[[ 15  18   0  -5   0]
 [ 14  -6  14   8   7]
 [  9  12 -26   5  13]
 [ 37   0  10   8  16]
 [ 10 -17   0   7   3]
 [ 18 -26   6   9   9]]
:
[[ 18 -26   6   9   9]
 [ 15  18   0  -5   0]
 [ 14  -6  14   8   7]
 [  9  12 -26   5  13]
 [ 37   0  10   8  16]
 [ 10 -17   0   7   3]]

[[ -1   2 -23 -19 -17  -5  -4 -12  -4 -14   6 -39 -30   7]
 [-21   1 -39 -25 -23 -23  -1 -30   9   6   3 -29 -30  -3]
 [ 15  11  17  13  17  11 -13   6 -10   5   3  18  25  12]
 [ -5  -2  43  41  26   6   5  36  -1  -1  -4  27  43  -8]
 [  2  10 -20 -21 -16  -7   6 -15   8   3   3 -22 -19  12]
 [ -8   3 -26 -33 -14 -16  -3 -19   2   8  -1 -20 -28   4]]
:
[[ -8   3 -26 -33 -14 -16  -3 -19   2   8  -1 -20 -28   4]
 [ -1   2 -23 -19 -17  -5  -4 -12  -4 -14   6 -39 -30   7]
 [-21   1 -39 -25 -23 -23  -1 -30   9   6   3 -29 -30  -3]
 [ 15  11  17  13  17  11 -13   6 -10   5   3  18  25  12]
 [ -5  -2  43  41  26   6   5  36  -1  -1  -4  27  43  -8]
 [  2  10 -20 -21 -16  -7   6 -15   8   3   3 -22 -19  12]]

[[21 26 34]
 [23 24 26]
 [25 21 21]
 [31 20 14]
 [19 30 35]
 [21 29 25]
 [33 25 19]
 [19 20 23]
 [34 25 14]
 [23 21 17]
 [25 30 28]
 [25 29 20]]
:
[[25 29 20]
 [21 26 34]
 [23 24 26]
 [25 21 21]
 [31 20 14]
 [19 30 35]
 [21 29 25]
 [33 25 19]
 [19 20 23]
 [34 25 14]
 [23 21 17]
 [25 30 28]]

[[ 13 -16  -8   8  13  -5 -12   4  12]
 [ 12   2 -20   1  12  -6  -9   7   7]
 [-24 -13   2  21  43  10 -12 -23 -18]
 [  9 -14 -29 -29  -9   9  28  27  11]
 [ 12  23  25  23  23  14   5  -8 -14]
 [ 17  13   1  -4 -13 -17 -16 -10  -1]
 [ 15 -25  11  20 -21  -7  24 -16  -9]]
:
[[ 15 -25  11  20 -21  -7  24 -16  -9]
 [ 13 -16  -8   8  13  -5 -12   4  12]
 [ 12   2 -20   1  12  -6  -9   7   7]
 [-24 -13   2  21  43  10 -12 -23 -18]
 [  9 -14 -29 -29  -9   9  28  27  11]
 [ 12  23  25  23  23  14   5  -8 -14]
 [ 17  13   1  -4 -13 -17 -16 -10  -1]]

[[  0   7  15   4  -3  -5   5   5   1  -1 -13   5]
 [ -8  -3  14  -5  -1  -8   8   9   2   1   4  -6]
 [ -1  13   8   0  -3  -3   3  -1   2  -1   7  -2]
 [ -1  -1   5   2  -2  -8   5  -3  -2  -1   3   0]
 [  6 -13 -36   2  -3  -6  14   0  -5  -3   7  -3]]
:
[[  6 -13 -36   2  -3  -6  14   0  -5  -3   7  -3]
 [  0   7  15   4  -3  -5   5   5   1  -1 -13   5]
 [ -8  -3  14  -5  -1  -8   8   9   2   1   4  -6]
 [ -1  13   8   0  -3  -3   3  -1   2  -1   7  -2]
 [ -1  -1   5   2  -2  -8   5  -3  -2  -1   3   0]]

[[ -7  19  10  -4  -2   0   3  29]
 [  3   0  -7 -11   3   6   4   7]
 [ 11 -11  -2 -12   2   5   2 -26]
 [ 11 -42   5   6  -1  -5  -1 -12]
 [ 10   0  -8  -7   0  -2  -1 -16]
 [ 11   2   7   7  -1  -3   2   6]
 [  4   7  -2 -10   5   1   0  17]]
:
[[  4   7  -2 -10   5   1   0  17]
 [ -7  19  10  -4  -2   0   3  29]
 [  3   0  -7 -11   3   6   4   7]
 [ 11 -11  -2 -12   2   5   2 -26]
 [ 11 -42   5   6  -1  -5  -1 -12]
 [ 10   0  -8  -7   0  -2  -1 -16]
 [ 11   2   7   7  -1  -3   2   6]]
---
[[ -3  12   5  -5  -1  -1 -12]
 [-11  35   3  14   4   0 -36]
 [ -8  12   6  -2  -1  11 -12]
 [ -1 -11  -2   1  13   6   7]]
:
[[ -3   5  -1 -12]
 [-11   3   4 -36]
 [ -8   6  -1 -12]
 [ -1  -2  13   7]]

[[  8   9 -16 -19]
 [-14 -22 -12   7]
 [-29   9  18   1]
 [ -6  -3  23  -9]
 [-16  -5  -4 -20]
 [ 29  22  -2 -23]
 [ 24  -5 -21  28]
 [ -4  36  -6   0]]
:
[[  8 -16]
 [-14 -12]
 [-29  18]
 [ -6  23]
 [-16  -4]
 [ 29  -2]
 [ 24 -21]
 [ -4  -6]]

[[-17 -31  -1   5   4   1]
 [  4  -2  24  -5 -19   2]
 [  1  12   8  31  -4  -4]
 [ -8 -28  17 -13  39  15]]
:
[[-17  -1   4]
 [  4  24 -19]
 [  1   8  -4]
 [ -8  17  39]]

[[ -6  34  31  -3  11]
 [ 31  -5  -2  -3  13]
 [-10  -9   1  -1  46]
 [  0  40  23  -4  12]]
:
[[ -6  31  11]
 [ 31  -2  13]
 [-10   1  46]
 [  0  23  12]]

[[-16  26  -4  34   3  10   0 -29   7 -22   2]
 [-34 -19  14   3  18   8  13 -19  -1   2  10]
 [ 32  46 -13  -3   7  -9  -4   2  21 -34   2]]
:
[[-16  -4   3   0   7   2]
 [-34  14  18  13  -1  10]
 [ 32 -13   7  -4  21   2]]

[[ -7  26   6 -37]
 [ -6  -5 -40 -21]
 [-31  25 -10 -20]
 [  4 -33 -18 -27]
 [ 40  -2   3  22]
 [ 15   9  -8 -42]
 [  2 -22 -28 -29]
 [ 11  40  19   6]
 [ 10 -30  -6  33]]
:
[[ -7   6]
 [ -6 -40]
 [-31 -10]
 [  4 -18]
 [ 40   3]
 [ 15  -8]
 [  2 -28]
 [ 11  19]
 [ 10  -6]]

[[  4 -11]
 [ -4 -18]
 [ -5   2]
 [  4 -22]
 [-38  -4]
 [ 36  16]
 [-12  -4]
 [ 16   8]
 [  2   5]
 [-11 -18]
 [-39 -31]]
:
[[  4]
 [ -4]
 [ -5]
 [  4]
 [-38]
 [ 36]
 [-12]
 [ 16]
 [  2]
 [-11]
 [-39]]
---
[[ 10   2]
 [-33 -13]
 [-29  -7]
 [  2  -3]
 [ 18  11]]
:
[ 10 -13]

[[ 28  43]
 [-21   0]]
:
[28  0]

[[ 0 17 36  3  1]
 [ 4  2  2 19 33]]
:
[0 2]

[[-3 12]
 [-1 -5]
 [10 33]
 [12 11]
 [18 27]]
:
[-3 -5]

[[-42 -25]
 [  5  37]]
:
[-42  37]

[[-30 -12  -8]
 [-40 -37  11]
 [-17 -41   7]
 [-13   3  11]
 [-15 -19   3]]
:
[-30 -37   7]

[[ 10  21 -21]
 [ -1   6  -5]
 [-21 -34  20]
 [  2   0   2]]
:
[10  6 20]

[[ -1  -4 -26   7]
 [  2  13 -37 -26]]
:
[-1 13]

[[ 37  -9]
 [-26  14]]
:
[37 14]
